Below is a small trained network, with its code and all its weights. Each question gives an input and a class and asks what happens when units are switched off, that is, made to give their printed mean instead of their output.

import numpy as np


def w(rows, s, z=0):
    codes = np.array(rows[::2]) - 128.0
    scale = np.full(codes.shape[1], s)
    scale[-1] = z or s
    return codes * scale


def norm(h):
    return h / np.sqrt((h * h).mean(-1, keepdims=True) + 1e-5)


def f(y):
    return np.maximum(y, 0)


def log_softmax(a):
    a = a - a.max(-1, keepdims=True)
    return a - np.log(np.exp(a).sum(-1, keepdims=True))


def net(x, mask):
    res = np.array(x, float).reshape(1, 5) / 4 @ E
    u = 0
    for l in range(2):
        y = f(norm(res) @ A[l][:, :-1].T + A[l][:, -1])
        res = res + np.where(mask[u : u + 16], y, B[l][:, -1]) @ B[l][:, :-1]
        u += 16
    return log_softmax(norm(res)[-1] @ U[:, :-1].T + U[:, -1])


A, B = {}, {}
E = w([
[123,135,73,118,191,172,97,48,103,60],'x0',
[118,181,110,53,62,123,132,101,75,178],'x1',
[123,116,146,144,97,136,113,112,131,116],'x2',
[130,84,254,22,155,173,149,123,145,131],'x3',
[122,141,141,142,137,137,105,132,119,142],'x4',
],0.0097)
A[0] = w([
[132,162,84,153,109,95,146,92,141,131,94],'0.n1',
[113,163,88,84,47,148,158,82,2,174,1],'0.n2',
[139,91,133,100,88,55,106,199,87,101,30],'0.n3',
[121,142,148,145,5,107,155,208,148,233,84],'0.n4',
[143,96,93,183,153,118,99,146,139,133,103],'0.n5',
[126,108,113,109,148,88,185,157,89,151,92],'0.n6',
[80,156,115,106,102,33,129,80,56,137,65],'0.n7',
[169,115,144,148,98,91,112,182,150,169,75],'0.n8',
[112,143,68,109,142,171,105,64,44,77,87],'0.n9',
[124,82,103,129,171,132,116,41,67,96,64],'0.n10',
[135,116,145,64,121,107,123,83,38,142,129],'0.n11',
[135,67,126,200,175,165,155,142,177,132,93],'0.n12',
[123,68,156,66,127,141,125,127,120,119,118],'0.n13',
[113,152,64,195,95,81,144,109,92,155,44],'0.n14',
[142,167,95,147,88,120,124,136,86,121,41],'0.n15',
[128,208,141,112,58,107,168,110,46,136,25],'0.n16',
],0.0088,0.0052)
B[0] = w([
[103,114,188,105,94,187,117,159,85,96,165],'0.n1',
[138,105,71,66,140,72,23,123,221,157,199],'0.n2',
[112,153,192,198,102,116,152,113,160,159,149],'0.n3',
[102,197,131,183,167,151,216,99,173,169,255],'0.n4',
[129,96,171,51,93,94,141,156,102,107,175],'0.n5',
[72,139,138,155,93,167,102,111,162,84,151],'0.n6',
[170,131,122,141,115,99,61,143,156,105,171],'0.n7',
[110,216,172,160,185,118,129,47,127,128,180],'0.n8',
[126,255,170,197,140,152,219,111,193,177,205],'0.n9',
[130,155,156,152,158,96,207,99,163,146,182],'0.n10',
[112,54,142,121,205,132,56,124,150,125,191],'0.n11',
[141,90,103,117,144,59,64,143,174,113,185],'0.n12',
[62,169,118,93,116,116,137,142,45,145,180],'0.n13',
[108,108,133,90,91,148,161,167,80,83,189],'0.n14',
[167,93,118,157,93,109,133,157,47,118,155],'0.n15',
[143,88,70,112,135,77,63,147,201,122,178],'0.n16',
],0.0079,0.0097)
A[1] = w([
[109,80,166,49,143,172,107,128,139,164,114],'1.n1',
[150,126,96,72,68,183,82,116,110,224,75],'1.n2',
[120,129,96,104,170,194,129,60,102,113,77],'1.n3',
[168,96,132,177,130,114,139,149,126,96,82],'1.n4',
[144,189,76,152,100,104,108,136,179,130,183],'1.n5',
[163,185,117,149,148,170,172,91,165,115,72],'1.n6',
[108,114,201,61,157,183,141,121,49,115,17],'1.n7',
[149,29,143,159,160,99,97,169,170,114,3],'1.n8',
[131,84,156,145,155,112,66,153,147,62,6],'1.n9',
[142,103,158,107,165,155,150,114,64,144,56],'1.n10',
[195,170,121,140,151,176,126,36,136,124,98],'1.n11',
[135,98,91,79,74,97,111,116,151,141,78],'1.n12',
[140,133,70,181,77,125,158,161,43,102,74],'1.n13',
[166,108,145,156,160,80,105,142,132,60,25],'1.n14',
[147,147,77,157,79,115,123,161,9,93,48],'1.n15',
[128,142,108,104,117,154,128,68,138,101,65],'1.n16',
],0.011,0.0035)
B[1] = w([
[132,86,73,174,67,184,100,134,69,75,203],'1.n1',
[254,137,73,137,232,53,105,90,192,55,162],'1.n2',
[117,160,151,191,107,70,193,139,149,196,160],'1.n3',
[160,129,141,33,175,135,86,98,104,90,159],'1.n4',
[127,49,160,118,164,147,163,123,65,71,254],'1.n5',
[111,135,198,148,65,130,157,194,200,218,217],'1.n6',
[154,80,78,147,79,174,141,159,51,82,185],'1.n7',
[170,164,29,108,133,100,91,36,186,132,178],'1.n8',
[135,172,92,98,145,77,112,129,130,188,170],'1.n9',
[163,130,116,142,59,127,83,178,53,122,151],'1.n10',
[60,211,199,190,84,75,209,173,160,168,186],'1.n11',
[119,145,161,102,182,112,69,63,123,110,159],'1.n12',
[125,78,162,80,112,218,129,147,56,93,176],'1.n13',
[119,149,100,83,124,127,63,102,167,189,172],'1.n14',
[143,36,143,78,75,234,101,129,32,186,169],'1.n15',
[114,149,130,190,170,103,171,165,177,119,145],'1.n16',
],0.0074,0.009)
U = w([
[82,191,170,157,113,107,227,151,162,158,212],'0',
[151,123,60,69,158,69,40,101,177,113,175],'1',
[127,47,108,94,76,199,127,168,8,89,3],'2',
],0.016,0.00043)

Each question gives the input, the list of numbers given to net, and the class t.
The units are the neurons (one row each of A and B). Each row of codes is followed by its name. A weight is (code - 128) times the scale printed after its matrix; where a second scale follows, it is the last column's (A, B and U).
mask holds one flag per neuron, layer by layer. A switched-off neuron (its flag False) gives its mean, the last column of its row in B, instead of its output. The means were averaged over made-up inputs and are rounded, as every weight is.
A unit's drop is (log p(t) with every unit on - log p(t) with that unit switched off) / (log p(t) with every unit on - log p(t) with every unit switched off).
The circuit of an input: a set's keep is (log p(t) with only the set's units on - log p(t) with every unit switched off) / (log p(t) with every unit on - log p(t) with every unit switched off). Starting from the 12 units with the biggest drops (on a tie, the unit counted first), units are removed one at a time, each time the one whose removal leaves the highest keep (on an exact tie, the one counted first), for as long as the keep stays at least 0.8.
circuit, biggest first: the units of the circuit, biggest drop first
top k neurons: the k neurons with the biggest drops, biggest first
top k neurons in layer l: the k neurons of layer l with the biggest drops, biggest first
drop when u is switched off: that unit's drop, to one decimal
input [-1,7,4,8,-6], class 2: top 4 neurons : [1.n1, 1.n7, 0.n13, 0.n12]
input [6,4,-8,0,-2], class 0: circuit, biggest first : [0.n9]
input [8,-8,5,4,6], class 0: top 3 neurons in layer 0 : [0.n2, 0.n10, 0.n11]
input [6,-6,4,-4,-2], class 0: top 2 neurons in layer 0 : [0.n9, 0.n10]
input [8,8,4,-1,-1], class 0: top 4 neurons : [0.n9, 1.n11, 0.n10, 0.n12]
input [-6,5,4,8,-2], class 2: top 2 neurons : [0.n9, 1.n1]
input [5,6,5,6,5], class 1: top 2 neurons in layer 0 : [0.n2, 0.n4]
input [5,-2,-3,-6,-3], class 2: top 2 neurons : [0.n4, 0.n14]
input [-4,6,-5,6,-2], class 1: top 2 neurons in layer 1 : [1.n2, 1.n5]
input [-7,-5,-4,-8,8], class 2: top 2 neurons : [0.n9, 0.n14]
input [-2,3,-6,-2,-3], class 1: top 2 neurons in layer 0 : [0.n2, 0.n9]
input [-7,5,4,8,6], class 2: top 3 neurons in layer 0 : [0.n9, 0.n10, 0.n11]
input [6,-6,1,-1,1], class 0: top 2 neurons in layer 1 : [1.n11, 1.n6]
input [5,7,1,5,6], class 1: top 2 neurons : [0.n2, 0.n4]
input [-1,-6,1,-5,-4], class 1: top neuron : [0.n12]
input [8,6,-4,5,8], class 0: drop when 0.n9 is switched off : 1.2
input [8,7,8,4,-1], class 0: drop when 0.n9 is switched off : 2.7
input [8,-7,7,-5,-6], class 0: drop when 0.n9 is switched off : 1.1
